Below are the code and all the weights of a small trained network. Each question names an input and a class and asks about switching units off, where a switched-off unit gives its printed mean instead of its output.

import numpy as np


def w(rows, s, z=0):
    codes = np.array(rows[::2]) - 128.0
    scale = np.full(codes.shape[1], s)
    scale[-1] = z or s
    return codes * scale


def f(y):
    return y / 2 * (1 + np.tanh(0.7978845608 * (y + 0.044715 * y**3)))


def log_softmax(a):
    a = a - a.max(-1, keepdims=True)
    return a - np.log(np.exp(a).sum(-1, keepdims=True))


def net(x, mask):
    res = np.array(x, float).reshape(1, 7) / 4 @ E
    y = f(res @ A[0][:, :-1].T + A[0][:, -1])
    res = res + np.where(mask, y, B[0][:, -1]) @ B[0][:, :-1]
    return log_softmax(res[-1] @ U[:, :-1].T + U[:, -1])


A, B = {}, {}
E = w([
[109,129,135,134,166,136,151,117,137],'x0',
[144,141,176,167,152,128,122,120,142],'x1',
[106,143,148,141,127,134,139,113,115],'x2',
[128,123,161,157,123,115,110,112,123],'x3',
[43,129,129,178,82,134,141,224,254],'x4',
[157,85,165,107,123,38,244,198,71],'x5',
[158,53,171,136,76,236,207,70,170],'x6',
],0.011)
A[0] = w([
[216,112,141,102,148,151,135,40,83,49],'n0',
[89,227,79,169,193,60,30,197,63,94],'n1',
[166,56,170,116,105,48,211,172,109,187],'n2',
[171,98,145,74,153,127,109,3,38,29],'n3',
[178,108,132,180,149,115,228,211,55,140],'n4',
[106,69,157,166,47,155,134,187,220,30],'n5',
[168,23,138,141,77,233,173,71,146,108],'n6',
[33,39,82,152,94,123,129,167,110,119],'n7',
[208,160,186,158,190,141,102,140,143,184],'n8',
[108,143,138,116,203,121,79,167,108,51],'n9',
[140,27,138,114,37,177,138,56,166,70],'n10',
[140,81,103,161,172,149,129,88,68,29],'n11',
[102,184,121,148,122,110,126,159,128,5],'n12',
[121,136,67,195,121,235,16,83,111,131],'n13',
[150,167,34,150,152,206,81,24,212,203],'n14',
[89,121,115,193,86,134,126,206,190,22],'n15',
[215,151,142,83,152,185,131,100,27,42],'n16',
[164,128,135,82,160,115,93,89,50,60],'n17',
[171,176,165,184,110,152,116,82,95,89],'n18',
[73,102,127,126,129,124,92,77,121,89],'n19',
[110,144,81,142,161,227,26,98,141,175],'n20',
[161,168,100,141,128,200,34,92,168,124],'n21',
[193,120,186,127,102,62,254,198,67,184],'n22',
[99,159,84,110,199,36,62,142,122,80],'n23',
[203,158,131,112,142,134,130,118,66,64],'n24',
[121,72,173,122,195,157,156,141,146,143],'n25',
[91,160,146,76,94,198,83,148,105,114],'n26',
[176,84,153,100,89,176,166,87,185,59],'n27',
[168,79,190,109,108,231,186,110,139,87],'n28',
[204,120,119,57,179,190,68,36,32,35],'n29',
[41,191,104,182,69,114,120,157,227,27],'n30',
[116,95,149,140,108,125,70,100,121,99],'n31',
[32,109,179,148,99,116,161,165,173,27],'n32',
],0.0086,0.0021)
B[0] = w([
[130,133,157,61,153,142,102,177,179,218],'n0',
[133,216,154,90,19,59,198,70,117,228],'n1',
[48,24,38,219,122,180,117,98,72,226],'n2',
[160,123,150,120,188,156,147,202,171,240],'n3',
[88,92,49,193,163,145,114,86,91,210],'n4',
[162,133,220,75,150,163,95,163,192,194],'n5',
[231,213,112,72,47,10,212,73,76,239],'n6',
[139,109,181,124,176,150,87,166,133,156],'n7',
[167,131,111,145,139,97,140,102,136,158],'n8',
[134,149,169,131,62,109,149,144,110,156],'n9',
[156,135,130,105,83,62,163,118,133,210],'n10',
[134,99,176,75,118,118,79,184,139,164],'n11',
[130,119,123,70,92,131,149,126,148,141],'n12',
[45,83,75,197,150,165,122,94,62,227],'n13',
[86,92,98,191,116,178,130,69,70,235],'n14',
[114,141,171,98,185,170,99,212,216,178],'n15',
[94,124,154,76,173,159,99,189,197,220],'n16',
[161,156,139,90,168,157,98,137,210,198],'n17',
[135,159,156,158,151,126,155,163,123,164],'n18',
[111,104,153,109,135,142,143,119,86,144],'n19',
[76,33,53,205,124,143,146,82,46,221],'n20',
[58,111,29,168,154,137,114,105,95,209],'n21',
[62,49,85,254,139,130,79,83,73,250],'n22',
[160,200,161,89,58,56,150,101,96,195],'n23',
[145,133,197,145,149,134,114,149,175,182],'n24',
[119,135,112,123,150,114,164,108,128,154],'n25',
[85,108,130,145,156,114,103,105,111,152],'n26',
[200,192,139,95,70,64,186,117,127,192],'n27',
[194,162,133,64,104,47,149,93,90,217],'n28',
[136,101,170,91,159,157,112,154,217,251],'n29',
[153,114,177,115,131,171,120,196,183,195],'n30',
[152,89,154,140,150,128,155,101,122,143],'n31',
[128,120,185,121,155,154,144,179,145,171],'n32',
],0.0076,0.015)
U = w([
[112,47,85,252,142,193,94,67,30,216],'0',
[157,228,139,124,60,43,166,73,84,138],'1',
[142,119,170,125,180,228,74,153,222,7],'2',
],0.011,0.0013)

Each question gives the input, the list of numbers given to net, and the class t.
The units are the neurons (one row each of A and B). Each row of codes is followed by its name. A weight is (code - 128) times the scale printed after its matrix; where a second scale follows, it is the last column's (A, B and U).
mask holds one flag per neuron, in row order. A switched-off neuron (its flag False) gives its mean, the last column of its row in B, instead of its output. The means were averaged over made-up inputs and are rounded, as every weight is.
A unit's drop is (log p(t) with every unit on - log p(t) with that unit switched off) / (log p(t) with every unit on - log p(t) with every unit switched off).
unit that matters most: the unit with the biggest drop
top k neurons: the k neurons with the biggest drops, biggest first
drop of u: that unit's drop, to one decimal
input [-1,6,4,2,-3,5,6], class 1: top 2 neurons -> (n6; n28)
input [6,2,-8,3,-8,-7,-2], class 2: unit that matters most -> n29
input [5,4,1,-8,8,7,-1], class 2: top 2 neurons -> (n15; n5)
input [5,-6,-1,7,-1,-6,7], class 1: top 2 neurons -> (n6; n27)
input [-2,5,-1,-5,3,-7,8], class 1: top 2 neurons -> (n6; n27)
input [-5,3,-1,-5,7,3,7], class 1: top 3 neurons -> (n6; n28; n27)
input [-1,3,-5,-4,8,3,-7], class 2: top 3 neurons -> (n15; n6; n30)
input [-6,3,-5,6,8,8,0], class 0: top 2 neurons -> (n2; n22)
input [8,4,2,4,-8,7,2], class 2: top 3 neurons -> (n16; n0; n3)
input [-4,5,-4,4,-4,7,-7], class 0: top 3 neurons -> (n22; n2; n6)
input [-5,4,2,0,1,0,-4], class 1: drop of n1 -> 0.0
input [8,6,8,1,-8,0,6], class 2: drop of n29 -> 0.2
input [4,4,-7,8,-5,0,7], class 1: drop of n6 -> 0.3
input [6,7,6,3,-4,3,2], class 2: unit that matters most -> n20
input [-8,1,-2,0,3,-2,3], class 1: drop of n16 -> 0.3
